Below is a small trained network, with its code and all its weights. Each question gives an input and a class and asks what happens when units are switched off, that is, made to give their printed mean instead of their output.

import numpy as np


def w(rows, s, z=0):
    codes = np.array(rows[::2]) - 128.0
    scale = np.full(codes.shape[1], s)
    scale[-1] = z or s
    return codes * scale


def f(y):
    return y / 2 * (1 + np.tanh(0.7978845608 * (y + 0.044715 * y**3)))


def log_softmax(a):
    a = a - a.max(-1, keepdims=True)
    return a - np.log(np.exp(a).sum(-1, keepdims=True))


def net(x, mask):
    res = np.array(x, float).reshape(1, 3) / 4 @ E
    y = f(res @ A[0][:, :-1].T + A[0][:, -1])
    res = res + np.where(mask, y, B[0][:, -1]) @ B[0][:, :-1]
    return log_softmax(res[-1] @ U[:, :-1].T + U[:, -1])


A, B = {}, {}
E = w([
[100,61,217],'x0',
[1,158,172],'x1',
[102,32,64],'x2',
],0.012)
A[0] = w([
[155,110,75,178],'neuron 0',
[126,183,42,182],'neuron 1',
[117,67,151,153],'neuron 2',
[100,199,101,199],'neuron 3',
[113,184,106,147],'neuron 4',
[76,102,113,186],'neuron 5',
[230,134,132,224],'neuron 6',
[88,51,88,180],'neuron 7',
[160,71,64,84],'neuron 8',
[64,113,218,149],'neuron 9',
[118,68,83,160],'neuron 10',
[197,102,157,173],'neuron 11',
[175,61,71,199],'neuron 12',
[90,136,43,200],'neuron 13',
[189,198,141,159],'neuron 14',
[53,121,226,149],'neuron 15',
[160,8,126,254],'neuron 16',
[113,197,223,231],'neuron 17',
[207,118,115,178],'neuron 18',
[37,99,163,213],'neuron 19',
],0.014,0.0054)
B[0] = w([
[163,121,115,183],'neuron 0',
[203,163,31,209],'neuron 1',
[161,62,169,174],'neuron 2',
[18,166,6,199],'neuron 3',
[84,171,83,171],'neuron 4',
[109,22,64,179],'neuron 5',
[192,234,161,222],'neuron 6',
[232,27,78,206],'neuron 7',
[153,130,166,188],'neuron 8',
[42,114,187,230],'neuron 9',
[168,62,105,186],'neuron 10',
[174,180,179,185],'neuron 11',
[205,126,149,220],'neuron 12',
[170,143,74,200],'neuron 13',
[84,251,85,198],'neuron 14',
[35,90,160,244],'neuron 15',
[220,51,194,241],'neuron 16',
[1,224,149,252],'neuron 17',
[185,156,158,199],'neuron 18',
[79,78,122,234],'neuron 19',
],0.0074,0.013)
U = w([
[64,115,133,127],'0',
[139,185,167,114],'1',
[137,57,200,93],'2',
[184,34,76,195],'3',
[169,152,8,173],'4',
[122,168,91,65],'5',
[156,115,108,3],'6',
[244,127,197,123],'7',
],0.011,0.0066)

Each question gives the input, the list of numbers given to net, and the class t.
The units are the neurons (one row each of A and B). Each row of codes is followed by its name. A weight is (code - 128) times the scale printed after its matrix; where a second scale follows, it is the last column's (A, B and U).
mask holds one flag per neuron, in row order. A switched-off neuron (its flag False) gives its mean, the last column of its row in B, instead of its output. The means were averaged over made-up inputs and are rounded, as every weight is.
A unit's drop is (log p(t) with every unit on - log p(t) with that unit switched off) / (log p(t) with every unit on - log p(t) with every unit switched off).
The circuit of an input: a set's keep is (log p(t) with only the set's units on - log p(t) with every unit switched off) / (log p(t) with every unit on - log p(t) with every unit switched off). Starting from the 12 units with the biggest drops (on a tie, the unit counted first), units are removed one at a time, each time the one whose removal leaves the highest keep (on an exact tie, the one counted first), for as long as the keep stays at least 0.8.
units of the circuit, in order: the units of the circuit, biggest drop first
top k neurons: the k neurons with the biggest drops, biggest first
drop when u is switched off: that unit's drop, to one decimal
input [3,8,7], class 3: units of the circuit, in order -> neuron 7
input [-6,-3,6], class 7: top 2 neurons -> neuron 12; neuron 8
input [4,-3,5], class 7: units of the circuit, in order -> neuron 16; neuron 3
input [-1,-2,-4], class 1: units of the circuit, in order -> neuron 7; neuron 5
input [7,-1,-8], class 0: units of the circuit, in order -> neuron 15; neuron 17
input [2,-5,-5], class 1: units of the circuit, in order -> neuron 14; neuron 7
input [5,6,8], class 3: top 2 neurons -> neuron 7; neuron 5
input [-6,-8,-1], class 7: top 3 neurons -> neuron 6; neuron 18; neuron 12
input [-3,-4,-7], class 1: top 4 neurons -> neuron 6; neuron 7; neuron 13; neuron 5
input [-7,8,-6], class 0: top 3 neurons -> neuron 17; neuron 6; neuron 15
input [-2,2,6], class 3: drop when neuron 7 is switched off -> 0.0
input [-7,-5,4], class 7: drop when neuron 8 is switched off -> 0.2
input [-8,-6,5], class 7: drop when neuron 8 is switched off -> 0.1
input [5,5,4], class 2: drop when neuron 9 is switched off -> 0.1
input [-1,-3,-8], class 1: top neuron -> neuron 6
